Here is a tiny trained network, its code and every weight. The questions are about switching its units off for an input and a class, where a switched-off unit gives its printed mean instead of its output.

import numpy as np


def w(rows, s, z=0):
    codes = np.array(rows[::2]) - 128.0
    scale = np.full(codes.shape[1], s)
    scale[-1] = z or s
    return codes * scale


def norm(h):
    return h / np.sqrt((h * h).mean(-1, keepdims=True) + 1e-5)


def f(y):
    return np.maximum(y, 0)


def log_softmax(a):
    a = a - a.max(-1, keepdims=True)
    return a - np.log(np.exp(a).sum(-1, keepdims=True))


def net(x, mask):
    res = np.array(x, float).reshape(1, 8) / 4 @ E
    u = 0
    for l in range(3):
        y = f(norm(res) @ A[l][:, :-1].T + A[l][:, -1])
        res = res + np.where(mask[u : u + 4], y, B[l][:, -1]) @ B[l][:, :-1]
        u += 4
    return log_softmax(norm(res)[-1] @ U[:, :-1].T + U[:, -1])


A, B = {}, {}
E = w([
[151,109,107,180,143,55,2],'x0',
[158,169,138,117,87,135,141],'x1',
[160,114,175,118,132,152,152],'x2',
[125,85,149,66,122,104,122],'x3',
[207,75,150,151,185,115,112],'x4',
[176,71,180,148,115,199,110],'x5',
[77,72,99,72,135,78,102],'x6',
[87,100,130,184,113,164,157],'x7',
],0.0096)
A[0] = w([
[168,137,111,160,228,178,253,131],'0.n0',
[160,247,45,211,155,27,70,20],'0.n1',
[51,201,104,71,92,150,175,71],'0.n2',
[130,249,165,71,191,118,133,251],'0.n3',
],0.0059,0.0029)
B[0] = w([
[101,176,161,84,114,153,109,236],'0.n0',
[45,104,168,140,246,174,173,252],'0.n1',
[148,93,110,169,49,153,138,225],'0.n2',
[115,129,176,36,97,116,142,251],'0.n3',
],0.011,0.0041)
A[1] = w([
[6,216,117,132,131,48,51,201],'1.n0',
[208,105,131,159,77,164,50,39],'1.n1',
[65,40,109,163,52,169,83,8],'1.n2',
[1,117,77,213,143,69,140,78],'1.n3',
],0.0068,0.0018)
B[1] = w([
[69,48,117,18,120,19,167,254],'1.n0',
[189,78,14,96,155,94,145,177],'1.n1',
[98,107,136,73,193,147,160,188],'1.n2',
[66,2,181,75,227,204,113,236],'1.n3',
],0.0076,0.005)
A[2] = w([
[254,139,137,167,82,115,18,4],'2.n0',
[113,121,169,102,158,74,51,128],'2.n1',
[93,117,93,174,139,105,34,70],'2.n2',
[187,168,154,187,4,154,203,16],'2.n3',
],0.0074,0.0018)
B[2] = w([
[245,147,128,123,154,55,90,198],'2.n0',
[127,138,156,160,207,102,102,254],'2.n1',
[100,153,79,225,209,138,134,182],'2.n2',
[169,184,159,144,176,128,91,228],'2.n3',
],0.012,0.0036)
U = w([
[70,67,128,98,221,76,99,195],'0',
[150,144,57,113,24,43,134,43],'1',
[126,143,59,241,188,112,106,17],'2',
[75,56,77,136,70,169,155,196],'3',
[250,136,110,171,165,87,78,199],'4',
[141,210,173,127,95,216,179,202],'5',
[128,119,108,143,59,148,104,2],'6',
],0.014,0.0046)

Each question gives the input, the list of numbers given to net, and the class t.
The units are the neurons (one row each of A and B). Each row of codes is followed by its name. A weight is (code - 128) times the scale printed after its matrix; where a second scale follows, it is the last column's (A, B and U).
mask holds one flag per neuron, layer by layer. A switched-off neuron (its flag False) gives its mean, the last column of its row in B, instead of its output. The means were averaged over made-up inputs and are rounded, as every weight is.
A unit's drop is (log p(t) with every unit on - log p(t) with that unit switched off) / (log p(t) with every unit on - log p(t) with every unit switched off).
The circuit of an input: a set's keep is (log p(t) with only the set's units on - log p(t) with every unit switched off) / (log p(t) with every unit on - log p(t) with every unit switched off). Starting from all 12 units, units are removed one at a time, each time the one whose removal leaves the highest keep (on an exact tie, the one counted first), for as long as the keep stays at least 0.8.
circuit, biggest first: the units of the circuit, biggest drop first
k most important neurons: the k neurons with the biggest drops, biggest first
k most important neurons of layer l: the k neurons of layer l with the biggest drops, biggest first
drop of u: that unit's drop, to one decimal
input [4,-3,8,-1,-3,3,0,3], class 4: most important neuron of layer 1 => [1.n0]
input [-2,3,7,4,-7,1,7,-7], class 5: circuit, biggest first => [1.n0, 0.n2, 1.n3]
input [7,-8,-3,-3,8,1,-6,-4], class 2: circuit, biggest first => [2.n2, 0.n3]
input [2,-6,7,0,1,7,8,-8], class 4: 3 most important neurons => [0.n1, 1.n0, 1.n3]
input [4,1,-5,3,0,8,-1,1], class 4: circuit, biggest first => [0.n1, 2.n0]
input [7,-4,1,7,7,0,5,4], class 4: 2 most important neurons of layer 0 => [0.n1, 0.n0]
input [1,-4,4,3,-7,-4,-5,0], class 5: 3 most important neurons of layer 0 => [0.n2, 0.n3, 0.n1]
input [1,1,-4,2,-5,5,-2,-5], class 1: 2 most important neurons of layer 1 => [1.n3, 1.n1]
input [3,2,-7,-6,4,2,-1,-4], class 0: 2 most important neurons of layer 0 => [0.n1, 0.n2]
input [8,-2,-5,-7,0,-3,-6,8], class 0: 2 most important neurons => [1.n3, 0.n1]
input [3,5,0,-7,1,2,-7,7], class 4: 3 most important neurons => [1.n3, 2.n0, 2.n3]
input [-7,7,-4,4,1,-4,3,-7], class 1: 2 most important neurons => [0.n1, 1.n3]
input [-7,4,5,-2,7,-5,6,-8], class 5: 2 most important neurons of layer 1 => [1.n0, 1.n3]
input [7,5,-1,-5,-2,0,-6,-8], class 0: circuit, biggest first => [0.n1]
input [7,-4,-6,6,4,6,8,-3], class 4: 3 most important neurons => [0.n1, 1.n3, 2.n0]
input [1,2,8,5,-1,8,0,1], class 4: 2 most important neurons of layer 0 => [0.n1, 0.n3]
input [-8,-5,6,-5,7,4,2,4], class 5: 2 most important neurons of layer 0 => [0.n0, 0.n1]
input [6,4,3,6,-7,5,-5,4], class 4: 2 most important neurons => [0.n1, 1.n0]
input [-4,-2,-3,-6,-4,3,2,-3], class 5: drop of 2.n3 => 0.2
input [5,2,7,2,-6,-6,-4,7], class 3: circuit, biggest first => [0.n2]
input [-7,1,-6,-8,4,0,4,-6], class 5: drop of 1.n0 => 0.1
